Below is a small trained network, with its code and all its weights. Each question gives an input and a target symbol and asks what happens when units are switched off, that is, made to give their printed mean instead of their output.

import numpy as np


def w(rows, s, z=0):
    codes = np.array(rows[::2]) - 128.0
    scale = np.full(codes.shape[1], s)
    scale[-1] = z or s
    return codes * scale


def f(y):
    return np.maximum(y, 0)


def softmax(a):
    e = np.exp(a - a.max(-1, keepdims=True))
    return e / e.sum(-1, keepdims=True)


def log_softmax(a):
    a = a - a.max(-1, keepdims=True)
    return a - np.log(np.exp(a).sum(-1, keepdims=True))


def net(x, mask):
    ids = ['ΘΛΞΨαβγεζημπστφω'.index(c) for c in x.split()]
    T = len(ids)
    res = E[ids] + P[:T]
    u = 0
    for l in range(3):
        q, k, v = (res @ M[l].T for M in (Q, K, V))
        z = softmax(np.where(np.tri(T) > 0, q @ k.T / 4**0.5, -1e9)) @ v
        res = res + np.where(mask[u], z, O[l][:, -1]) @ O[l][:, :-1]
        u += 1
        y = f(res @ A[l][:, :-1].T + A[l][:, -1])
        res = res + np.where(mask[u : u + 8], y, B[l][:, -1]) @ B[l][:, :-1]
        u += 8
    return log_softmax(res[-1] @ U[:, :-1].T + U[:, -1])


Q, K, V, O, A, B = {}, {}, {}, {}, {}, {}
E = w([
[179,133,109,73,176,132,152,209,83],'Θ',
[141,135,57,126,16,143,135,196,129],'Λ',
[7,131,85,159,129,189,46,188,68],'Ξ',
[107,32,67,84,89,167,136,59,126],'Ψ',
[138,143,153,155,181,51,70,162,134],'α',
[97,108,57,134,145,187,169,80,145],'β',
[177,149,123,173,112,158,82,155,175],'γ',
[86,113,88,194,121,119,122,94,143],'ε',
[119,150,124,57,91,46,69,109,112],'ζ',
[116,129,84,177,156,85,124,243,151],'η',
[152,185,148,150,82,187,107,76,140],'μ',
[134,95,149,135,202,123,67,19,149],'π',
[83,68,57,139,118,38,125,211,111],'σ',
[138,96,172,157,141,156,144,89,83],'τ',
[55,173,138,121,166,141,136,148,134],'φ',
[133,77,184,169,155,100,117,153,85],'ω',
],0.021)
P = w([
[46,140,163,75,130,47,210,130,221],'0',
[81,151,191,118,103,85,150,152,206],'1',
[97,146,174,127,118,119,104,146,178],'2',
[111,146,157,121,119,144,72,147,144],'3',
[127,146,120,116,128,164,45,136,112],'4',
[134,164,103,125,136,181,28,139,89],'5',
[154,173,73,134,132,192,23,133,43],'6',
[162,183,51,126,142,200,2,116,21],'7',
],0.006)
Q[0] = w([
[128,96,137,79,164,173,112,118,153],'L0H0',
[170,53,165,209,115,159,180,142,62],'L0H0',
[153,78,170,181,114,112,108,110,2],'L0H0',
[208,41,119,121,66,93,234,107,186],'L0H0',
],0.0064)
K[0] = w([
[161,146,115,110,129,147,114,125,122],'L0H0',
[168,97,180,83,111,82,246,92,170],'L0H0',
[155,87,193,170,107,118,201,129,133],'L0H0',
[123,156,131,91,144,90,255,135,228],'L0H0',
],0.0072)
V[0] = w([
[143,141,18,146,104,90,96,123,2],'L0H0',
[110,145,74,238,163,147,113,114,130],'L0H0',
[152,179,79,115,132,120,71,82,167],'L0H0',
[204,112,125,145,149,139,171,89,86],'L0H0',
],0.0051)
O[0] = w([
[96,3,174,54,149,213,146,197,207,121],'L0H0',
[164,131,221,74,89,115,113,137,91,147],'L0H0',
[125,221,243,229,119,126,167,130,67,139],'L0H0',
[11,190,140,103,109,65,115,191,227,4],'L0H0',
],0.0057,0.0037)
A[0] = w([
[109,141,75,56,181,87,215,91,121,53],'L0N0',
[105,97,110,213,108,70,181,87,140,2],'L0N1',
[178,68,242,86,85,161,157,134,88,160],'L0N2',
[193,47,217,204,147,130,255,174,26,90],'L0N3',
[176,142,114,52,195,94,133,161,101,46],'L0N4',
[123,132,161,130,102,207,210,96,140,235],'L0N5',
[143,113,35,204,110,177,154,155,209,74],'L0N6',
[177,113,80,147,222,91,83,90,208,31],'L0N7',
],0.0066,0.0035)
B[0] = w([
[139,176,176,155,88,138,58,124,224,158],'L0N0',
[101,111,64,176,117,54,107,147,107,155],'L0N1',
[119,81,92,161,144,94,87,50,182,205],'L0N2',
[108,69,97,89,253,125,96,100,213,206],'L0N3',
[186,21,163,113,124,155,110,113,143,167],'L0N4',
[117,141,40,171,48,139,107,113,134,255],'L0N5',
[142,180,137,196,160,73,51,131,195,208],'L0N6',
[138,162,237,170,89,167,142,191,98,157],'L0N7',
],0.0067,0.0028)
Q[1] = w([
[120,140,118,137,125,111,21,108,80],'L1H0',
[135,145,203,98,88,117,254,128,151],'L1H0',
[105,111,128,114,94,182,47,167,95],'L1H0',
[126,95,174,98,104,121,192,144,121],'L1H0',
],0.0088)
K[1] = w([
[100,135,76,120,160,182,60,157,88],'L1H0',
[142,81,145,131,100,83,254,125,228],'L1H0',
[115,101,116,154,158,143,62,138,74],'L1H0',
[156,127,155,155,109,129,170,123,205],'L1H0',
],0.0094)
V[1] = w([
[143,105,100,160,73,126,101,66,58],'L1H0',
[151,164,108,48,72,70,58,102,98],'L1H0',
[2,158,156,77,74,207,138,184,166],'L1H0',
[201,170,45,174,115,118,150,96,158],'L1H0',
],0.0067)
O[1] = w([
[118,98,148,119,131,112,97,134,89,199],'L1H0',
[116,69,161,173,106,189,150,161,99,232],'L1H0',
[184,150,101,129,188,100,103,124,53,252],'L1H0',
[110,104,140,90,166,96,159,163,248,40],'L1H0',
],0.011,0.002)
A[1] = w([
[145,219,64,162,156,204,105,220,148,89],'L1N0',
[59,200,142,102,184,180,194,168,124,143],'L1N1',
[144,108,98,107,94,101,129,90,211,154],'L1N2',
[158,143,60,150,33,136,180,124,111,78],'L1N3',
[131,108,211,171,172,44,120,143,102,63],'L1N4',
[177,96,91,203,190,228,254,58,160,2],'L1N5',
[110,82,175,76,79,157,115,78,175,48],'L1N6',
[218,72,183,84,53,162,9,99,157,108],'L1N7',
],0.0069,0.0067)
B[1] = w([
[179,93,148,184,153,22,183,94,148,239],'L1N0',
[42,167,127,108,149,83,249,100,68,202],'L1N1',
[123,117,144,95,117,189,103,96,32,187],'L1N2',
[130,172,103,94,131,153,127,183,107,148],'L1N3',
[115,122,157,92,141,189,82,190,106,161],'L1N4',
[154,90,103,139,135,157,216,21,156,140],'L1N5',
[34,160,94,104,137,112,96,131,114,149],'L1N6',
[127,156,161,176,113,55,254,125,110,254],'L1N7',
],0.0082,0.0053)
Q[2] = w([
[105,117,70,211,213,255,131,163,146],'L2H0',
[193,69,139,61,55,152,23,104,222],'L2H0',
[84,193,121,138,175,152,232,156,168],'L2H0',
[239,24,160,232,23,151,71,98,197],'L2H0',
],0.0083)
K[2] = w([
[159,179,115,64,133,69,79,94,146],'L2H0',
[93,108,136,103,110,147,148,122,250],'L2H0',
[161,115,69,104,169,113,70,82,129],'L2H0',
[55,133,161,100,107,124,146,144,191],'L2H0',
],0.013)
V[2] = w([
[108,175,108,18,23,168,207,102,134],'L2H0',
[45,172,57,130,105,115,103,255,75],'L2H0',
[59,107,50,226,154,224,177,96,150],'L2H0',
[184,192,73,176,29,84,72,128,124],'L2H0',
],0.0076)
O[2] = w([
[142,149,94,126,102,110,168,108,38,2],'L2H0',
[105,169,84,51,119,99,54,156,172,252],'L2H0',
[136,140,50,192,160,171,124,102,114,163],'L2H0',
[135,130,107,166,9,118,142,109,190,124],'L2H0',
],0.012,0.0041)
A[2] = w([
[94,138,30,143,104,113,152,124,131,94],'L2N0',
[123,142,169,137,162,100,218,125,121,192],'L2N1',
[218,121,130,127,123,167,104,185,172,138],'L2N2',
[118,252,166,103,143,180,124,101,117,166],'L2N3',
[134,171,106,144,147,154,135,227,75,149],'L2N4',
[141,183,164,132,117,118,123,98,144,217],'L2N5',
[153,183,101,161,72,177,146,66,111,2],'L2N6',
[121,177,94,113,169,201,148,98,185,103],'L2N7',
],0.011,0.006)
B[2] = w([
[49,136,129,161,142,254,153,198,132,219],'L2N0',
[222,92,145,78,96,128,55,67,143,254],'L2N1',
[108,182,149,77,103,180,163,65,117,181],'L2N2',
[144,165,119,140,160,153,124,187,67,233],'L2N3',
[94,184,103,47,140,109,193,84,221,211],'L2N4',
[103,136,142,148,91,126,193,164,63,218],'L2N5',
[217,25,181,102,134,153,104,187,180,173],'L2N6',
[255,96,43,161,140,22,86,106,150,185],'L2N7',
],0.0086)
U = w([
[135,101,145,61,143,160,151,104,144,85],'Θ',
[108,154,100,113,74,146,168,137,166,92],'Λ',
[130,148,117,103,112,171,64,96,153,28],'Ξ',
[96,101,117,92,120,204,153,111,96,57],'Ψ',
[88,153,206,110,146,138,132,171,146,74],'α',
[156,87,90,137,138,134,138,139,162,86],'β',
[135,182,160,202,103,123,156,62,178,102],'γ',
[67,137,121,250,134,105,130,140,141,204],'ε',
[101,102,127,100,82,69,146,120,86,227],'ζ',
[122,123,136,141,146,78,151,147,223,139],'η',
[156,123,140,149,117,158,135,183,108,110],'μ',
[106,149,204,171,161,161,124,96,89,32],'π',
[104,71,82,97,133,81,131,234,144,82],'σ',
[104,95,102,147,139,125,140,5,129,140],'τ',
[108,156,107,128,162,122,143,133,86,253],'φ',
[107,51,163,134,204,107,103,185,125,138],'ω',
],0.011,0.006)

Each question gives the input, a string of symbols that net reads in full, and the target symbol t.
The units are the heads (4 rows each of Q, K, V and O) and the neurons (one row each of A and B). Each row of codes is followed by its name. A weight is (code - 128) times the scale printed after its matrix; where a second scale follows, it is the last column's (O, A, B and U).
mask holds one flag per unit, layer by layer, with each layer's heads first. A switched-off unit (its flag False) gives its mean, the last column of its rows in O or B, instead of its output. The means were averaged over made-up inputs and are rounded, as every weight is.
A unit's drop is (log p(t) with every unit on - log p(t) with that unit switched off) / (log p(t) with every unit on - log p(t) with every unit switched off).
The circuit of an input: a set's keep is (log p(t) with only the set's units on - log p(t) with every unit switched off) / (log p(t) with every unit on - log p(t) with every unit switched off). Starting from the 12 units with the biggest drops (on a tie, the unit counted first), units are removed one at a time, each time the one whose removal leaves the highest keep (on an exact tie, the one counted first), for as long as the keep stays at least 0.8.
circuit, biggest first: the units of the circuit, biggest drop first
unit that matters most: the unit with the biggest drop
top k neurons: the k neurons with the biggest drops, biggest first
top k neurons in layer l: the k neurons of layer l with the biggest drops, biggest first
input φ Ξ φ ε, target Ξ: circuit, biggest first	[L1H0 L2H0]
input φ ω ε φ, target ω: unit that matters most	L1H0
input ω φ φ τ φ μ φ, target μ: circuit, biggest first	[L2H0 L2N6 L0N5 L0N3]
input ζ α φ ζ ε φ Ψ, target Ψ: top 3 neurons in layer 1	[L1N7 L1N0 L1N3]
input φ ζ φ η φ φ τ π, target π: top 2 neurons	[L0N7 L1N7]
input μ ζ ζ φ τ ζ, target φ: circuit, biggest first	[L2H0 L1N1 L2N1]
input ζ Ψ Ξ ω μ τ, target μ: top 4 neurons	[L1N7 L2N6 L0N5 L0N3]
input π μ ζ φ Θ φ, target Θ: circuit, biggest first	[L2N1 L2H0 L1N1 L0N4]
input φ ε σ ε Ξ ε τ, target Ξ: top 3 neurons	[L1N7 L0N3 L1N1]
input φ τ Θ Λ, target Λ: circuit, biggest first	[L1N3 L2N4]
input φ φ γ ε ζ μ φ β, target β: circuit, biggest first	[L2N6 L1N5 L2N7]
input φ φ ω φ, target ω: circuit, biggest first	[L2H0 L0N3]
input Θ φ Λ η π φ, target Λ: circuit, biggest first	[L2H0 L1H0]
input σ τ π, target π: top neuron	[L0N7]
input φ Ψ τ ε φ, target Ψ: top 3 neurons	[L1N2 L2N0 L1N1]
input φ φ φ μ ω ε φ γ, target γ: circuit, biggest first	[L1N0 L1N7]
input ζ φ ω ζ φ τ, target τ: circuit, biggest first	[L0N2 L1N5]
input Ψ φ φ ε φ ε, target φ: circuit, biggest first	[L1N1 L2H0]
input ζ β τ Ξ, target Ξ: circuit, biggest first	[L1H0 L2H0]
input ε ε ζ ε ζ ε, target ζ: circuit, biggest first	[L2H0]
input γ φ Ξ φ μ, target μ: top 2 neurons in layer 2	[L2N6 L2N5]
input ε φ α φ σ τ φ, target σ: top 2 neurons	[L1N7 L2N7]
input η φ ζ τ τ φ ω ζ, target τ: top 2 neurons in layer 1	[L1N7 L1N5]
input ζ φ γ τ η γ φ, target γ: top 2 neurons	[L0N6 L1N0]
input ε μ Ξ φ φ α Θ, target α: top 2 neurons	[L1N7 L2N2]
input ω ζ ζ φ, target φ: top 3 neurons in layer 1	[L1N1 L1N7 L1N0]
input γ φ ε φ π φ, target π: circuit, biggest first	[L2H0]
